Below is a small trained network, with its code and all its weights. Each question gives an input and a target symbol and asks what happens when units are switched off, that is, made to give their printed mean instead of their output.

import numpy as np


def w(rows, s, z=0):
    codes = np.array(rows[::2]) - 128.0
    scale = np.full(codes.shape[1], s)
    scale[-1] = z or s
    return codes * scale


def norm(h):
    return h / np.sqrt((h * h).mean(-1, keepdims=True) + 1e-5)


def f(y):
    return np.maximum(y, 0)


def softmax(a):
    e = np.exp(a - a.max(-1, keepdims=True))
    return e / e.sum(-1, keepdims=True)


def log_softmax(a):
    a = a - a.max(-1, keepdims=True)
    return a - np.log(np.exp(a).sum(-1, keepdims=True))


def net(x, mask):
    ids = ['ΓΛΞαβδζηθμπσω'.index(c) for c in x.split()]
    T = len(ids)
    res = E[ids] + P[:T]
    u = 0
    for l in range(3):
        q, k, v = (norm(res) @ M[l].T for M in (Q, K, V))
        z = softmax(np.where(np.tri(T) > 0, q @ k.T / 2**0.5, -1e9)) @ v
        res = res + np.where(mask[u], z, O[l][:, -1]) @ O[l][:, :-1]
        u += 1
        y = f(norm(res) @ A[l][:, :-1].T + A[l][:, -1])
        res = res + np.where(mask[u : u + 8], y, B[l][:, -1]) @ B[l][:, :-1]
        u += 8
    return log_softmax(norm(res)[-1] @ U[:, :-1].T + U[:, -1])


Q, K, V, O, A, B = {}, {}, {}, {}, {}, {}
E = w([
[56,223,158,137,165,172,68,154,147,147,52,105],'Γ',
[106,94,135,151,147,144,115,73,64,193,169,148],'Λ',
[140,188,96,120,98,117,127,161,91,164,129,167],'Ξ',
[109,100,100,118,160,80,94,96,92,102,119,154],'α',
[114,131,174,122,28,200,151,132,134,56,110,119],'β',
[63,209,80,130,133,158,150,64,100,97,59,134],'δ',
[116,126,153,127,119,131,144,223,79,170,145,115],'ζ',
[88,174,28,98,179,105,161,67,93,107,127,138],'η',
[115,129,109,55,167,91,199,179,48,100,247,94],'θ',
[71,167,120,123,96,134,34,91,101,79,70,215],'μ',
[98,156,176,82,182,130,93,212,164,135,79,56],'π',
[51,173,85,131,63,147,84,92,189,91,60,157],'σ',
[68,102,144,130,102,151,99,126,157,161,147,82],'ω',
],0.013)
P = w([
[97,74,110,137,62,78,159,135,70,128,104,149],'0',
[178,99,99,53,104,177,48,138,97,165,125,8],'1',
[159,181,166,123,188,118,121,160,171,126,116,148],'2',
[34,81,166,173,174,204,94,206,9,90,131,144],'3',
[171,112,100,78,83,182,82,128,123,177,120,68],'4',
[169,196,205,159,161,86,141,137,174,112,151,129],'5',
[68,106,155,188,190,216,115,236,111,82,167,130],'6',
[182,122,95,87,98,193,89,122,135,166,107,96],'7',
],0.014)
Q[0] = w([
[175,185,191,162,164,152,146,79,150,95,185,118],'0.h0',
[253,120,113,37,74,95,127,10,106,190,85,153],'0.h0',
],0.0053)
K[0] = w([
[88,151,127,158,104,75,132,90,91,107,148,94],'0.h0',
[51,2,28,9,154,230,105,168,19,157,23,134],'0.h0',
],0.006)
V[0] = w([
[110,154,177,128,220,94,65,63,24,151,145,143],'0.h0',
[175,144,83,254,156,27,151,121,163,174,135,157],'0.h0',
],0.0049)
O[0] = w([
[188,80,162,94,205,165,124,153,129,114,39,181,241],'0.h0',
[89,139,160,11,134,102,112,117,61,197,121,123,5],'0.h0',
],0.011,0.0028)
A[0] = w([
[115,80,137,117,216,167,139,136,117,150,163,132,9],'0.n0',
[110,141,110,139,121,133,57,180,68,136,150,126,144],'0.n1',
[186,131,32,75,144,168,93,82,134,254,139,99,127],'0.n2',
[160,70,123,158,55,90,36,111,170,93,81,66,147],'0.n3',
[170,175,132,105,77,134,118,123,182,146,200,88,26],'0.n4',
[66,131,113,39,134,87,178,163,67,156,99,127,5],'0.n5',
[193,151,120,42,94,117,148,154,116,217,177,75,39],'0.n6',
[169,131,150,115,183,174,93,129,116,83,80,70,56],'0.n7',
],0.0075,0.0028)
B[0] = w([
[123,123,142,179,119,169,112,126,155,75,69,199,188],'0.n0',
[73,129,103,149,150,141,134,171,157,128,158,86,226],'0.n1',
[254,109,136,182,89,162,146,152,188,85,163,52,220],'0.n2',
[209,76,128,101,202,99,120,125,55,209,119,93,253],'0.n3',
[169,184,107,44,193,143,109,153,105,129,100,175,166],'0.n4',
[153,117,158,63,87,161,122,85,185,149,172,152,181],'0.n5',
[154,153,41,190,202,123,160,84,168,138,118,143,165],'0.n6',
[132,102,89,164,69,120,145,147,117,192,154,111,251],'0.n7',
],0.009,0.0058)
Q[1] = w([
[7,68,125,126,101,198,123,194,147,112,135,201],'1.h0',
[111,245,235,146,185,101,134,149,206,113,127,254],'1.h0',
],0.007)
K[1] = w([
[150,199,235,148,190,76,116,107,152,110,154,138],'1.h0',
[92,109,136,120,104,2,172,115,81,149,132,131],'1.h0',
],0.0089)
V[1] = w([
[125,254,130,161,27,143,173,100,127,133,100,205],'1.h0',
[124,136,148,194,134,234,178,151,48,216,211,93],'1.h0',
],0.006)
O[1] = w([
[222,120,177,134,245,215,148,145,66,187,137,23,9],'1.h0',
[138,209,119,100,68,233,111,149,66,155,142,244,252],'1.h0',
],0.011,0.0026)
A[1] = w([
[94,87,174,134,84,159,47,131,178,242,220,70,68],'1.n0',
[155,187,134,122,99,73,159,103,221,130,101,191,219],'1.n1',
[174,143,164,144,254,145,149,154,217,87,161,66,153],'1.n2',
[30,80,98,152,93,184,177,238,135,81,193,136,3],'1.n3',
[188,123,135,95,49,112,82,94,100,170,60,52,5],'1.n4',
[140,251,171,179,213,128,70,145,169,85,110,127,68],'1.n5',
[126,64,190,174,158,174,114,66,149,106,168,205,116],'1.n6',
[128,174,153,116,129,190,167,141,175,85,120,188,135],'1.n7',
],0.0078,0.0036)
B[1] = w([
[129,226,216,53,117,75,130,36,96,125,246,207,177],'1.n0',
[217,98,171,129,216,205,131,158,254,105,167,39,232],'1.n1',
[108,148,73,235,40,116,52,87,96,93,79,202,253],'1.n2',
[53,132,39,215,185,100,93,44,83,107,38,174,207],'1.n3',
[178,233,50,205,119,218,32,135,158,6,130,66,194],'1.n4',
[80,10,189,128,115,47,245,124,93,143,186,215,204],'1.n5',
[72,190,129,86,72,80,164,198,150,156,102,80,179],'1.n6',
[101,122,144,52,203,147,83,156,93,155,10,121,209],'1.n7',
],0.0064,0.0061)
Q[2] = w([
[60,146,223,173,255,111,136,111,127,83,105,166],'2.h0',
[16,32,83,157,150,195,72,99,67,100,125,33],'2.h0',
],0.0083)
K[2] = w([
[118,182,164,58,136,1,216,56,101,126,149,128],'2.h0',
[140,232,236,205,235,66,127,189,186,65,83,147],'2.h0',
],0.0079)
V[2] = w([
[178,139,100,168,166,156,109,203,104,9,174,158],'2.h0',
[138,109,60,91,168,167,161,3,135,119,155,148],'2.h0',
],0.0075)
O[2] = w([
[78,115,184,121,183,138,195,58,165,197,75,195,253],'2.h0',
[135,64,115,139,125,193,4,114,145,116,187,93,132],'2.h0',
],0.013,0.0053)
A[2] = w([
[157,83,126,214,124,101,166,70,200,100,205,60,40],'2.n0',
[1,107,147,140,145,122,206,95,32,151,126,180,3],'2.n1',
[183,117,156,150,111,75,94,132,178,62,150,169,153],'2.n2',
[177,62,106,22,43,130,159,39,118,83,128,122,131],'2.n3',
[156,66,62,69,138,127,130,70,128,156,201,103,45],'2.n4',
[159,93,97,101,107,206,121,155,54,186,164,136,26],'2.n5',
[193,60,137,36,154,155,136,117,136,244,86,163,145],'2.n6',
[153,169,32,134,39,125,144,81,192,99,146,72,50],'2.n7',
],0.0089,0.0026)
B[2] = w([
[40,173,131,46,29,88,144,205,127,86,95,137,176],'2.n0',
[255,126,115,76,67,116,111,131,186,138,211,78,245],'2.n1',
[125,187,81,184,122,215,162,92,95,206,107,90,192],'2.n2',
[171,95,214,106,168,113,140,126,129,85,111,170,163],'2.n3',
[209,161,90,129,210,69,189,115,161,199,104,234,154],'2.n4',
[32,143,153,139,158,118,212,160,115,128,118,125,204],'2.n5',
[116,174,115,112,87,57,100,76,91,23,82,29,254],'2.n6',
[82,87,195,107,187,109,121,152,102,116,162,73,204],'2.n7',
],0.0096,0.0079)
U = w([
[233,166,43,142,107,136,121,226,118,151,109,105,40],'Γ',
[82,133,170,44,135,141,130,177,34,60,82,168,104],'Λ',
[183,176,163,47,155,113,130,59,83,170,171,138,176],'Ξ',
[114,72,181,70,169,70,187,139,204,83,91,113,129],'α',
[162,121,126,213,36,137,182,61,129,123,201,155,154],'β',
[102,116,114,171,175,215,116,128,14,142,126,86,83],'δ',
[105,208,92,68,72,217,76,160,128,199,152,190,82],'ζ',
[138,89,147,101,173,157,7,109,167,128,141,92,135],'η',
[71,110,118,118,174,161,162,86,192,166,117,218,255],'θ',
[169,76,144,215,186,26,157,106,72,123,75,117,103],'μ',
[42,165,88,182,105,53,228,132,107,142,97,151,141],'π',
[61,177,113,141,113,60,100,146,127,94,164,23,155],'σ',
[115,127,55,176,49,112,20,99,76,75,160,162,152],'ω',
],0.011,0.0034)

Each question gives the input, a string of symbols that net reads in full, and the target symbol t.
The units are the heads (2 rows each of Q, K, V and O) and the neurons (one row each of A and B). Each row of codes is followed by its name. A weight is (code - 128) times the scale printed after its matrix; where a second scale follows, it is the last column's (O, A, B and U).
mask holds one flag per unit, layer by layer, with each layer's heads first. A switched-off unit (its flag False) gives its mean, the last column of its rows in O or B, instead of its output. The means were averaged over made-up inputs and are rounded, as every weight is.
A unit's drop is (log p(t) with every unit on - log p(t) with that unit switched off) / (log p(t) with every unit on - log p(t) with every unit switched off).
The circuit of an input: a set's keep is (log p(t) with only the set's units on - log p(t) with every unit switched off) / (log p(t) with every unit on - log p(t) with every unit switched off). Starting from the 12 units with the biggest drops (on a tie, the unit counted first), units are removed one at a time, each time the one whose removal leaves the highest keep (on an exact tie, the one counted first), for as long as the keep stays at least 0.8.
circuit, biggest first: the units of the circuit, biggest drop first
unit that matters most: the unit with the biggest drop
k most important neurons: the k neurons with the biggest drops, biggest first
top k neurons in layer l: the k neurons of layer l with the biggest drops, biggest first
input ζ π Ξ δ δ α Ξ, target α: circuit, biggest first => [0.h0, 1.h0, 0.n3]
input ω β δ, target ζ: circuit, biggest first => [1.h0, 0.h0]
input θ ζ η, target η: circuit, biggest first => [2.h0, 0.n5, 1.n3]
input Ξ π δ π ζ, target π: top 2 neurons in layer 2 => [2.n6, 2.n1]
input Λ ζ θ ω, target θ: unit that matters most => 2.h0
input Γ α μ, target α: circuit, biggest first => [1.n5, 1.n1]
input μ δ δ, target π: top 2 neurons in layer 0 => [0.n7, 0.n2]
input σ δ θ δ δ, target δ: circuit, biggest first => [2.n1, 1.h0, 2.n7, 0.h0]
input θ σ δ Ξ π δ, target η: circuit, biggest first => [2.h0, 0.n5, 1.n3]
input β π θ, target Ξ: top 3 neurons in layer 1 => [1.n7, 1.n5, 1.n4]
input Λ π σ, target Γ: top 2 neurons in layer 2 => [2.n2, 2.n6]
input θ δ Γ Λ σ Γ σ σ, target η: 2 most important neurons => [1.n4, 2.n7]
input Ξ Γ Ξ η σ ζ θ, target ζ: 2 most important neurons => [2.n1, 0.n0]
input ω η ζ, target ζ: circuit, biggest first => [1.h0]
input Ξ Ξ ζ μ, target ζ: circuit, biggest first => [2.n1, 0.h0, 2.n6]
input β β Γ μ θ, target θ: 2 most important neurons => [0.n3, 0.n6]
input π Ξ ζ ζ μ σ, target θ: 2 most important neurons => [1.n1, 0.n3]
input μ δ μ μ Γ Λ, target π: top 2 neurons in layer 0 => [0.n3, 0.n7]
input μ Ξ ω, target π: 2 most important neurons => [0.n7, 2.n0]
input ζ ζ ω Λ δ η π, target η: unit that matters most => 0.h0
input ζ β Ξ Γ Λ σ, target Λ: 2 most important neurons => [0.n3, 0.n5]
input θ π μ δ μ Γ, target η: top 2 neurons in layer 0 => [0.n5, 0.n7]
input β θ π, target Ξ: 2 most important neurons => [2.n1, 1.n5]
input β Λ η, target Ξ: 3 most important neurons => [2.n1, 0.n2, 0.n3]
input η π σ δ σ σ θ, target σ: 3 most important neurons => [2.n0, 1.n2, 0.n7]
input π δ Ξ, target θ: 2 most important neurons => [0.n3, 1.n1]
input β β π ζ θ θ Λ, target θ: unit that matters most => 1.n3
input Ξ δ θ β δ ω β, target ω: 2 most important neurons => [1.n3, 2.n1]
input π Γ σ η, target σ: 2 most important neurons => [0.n7, 2.n0]
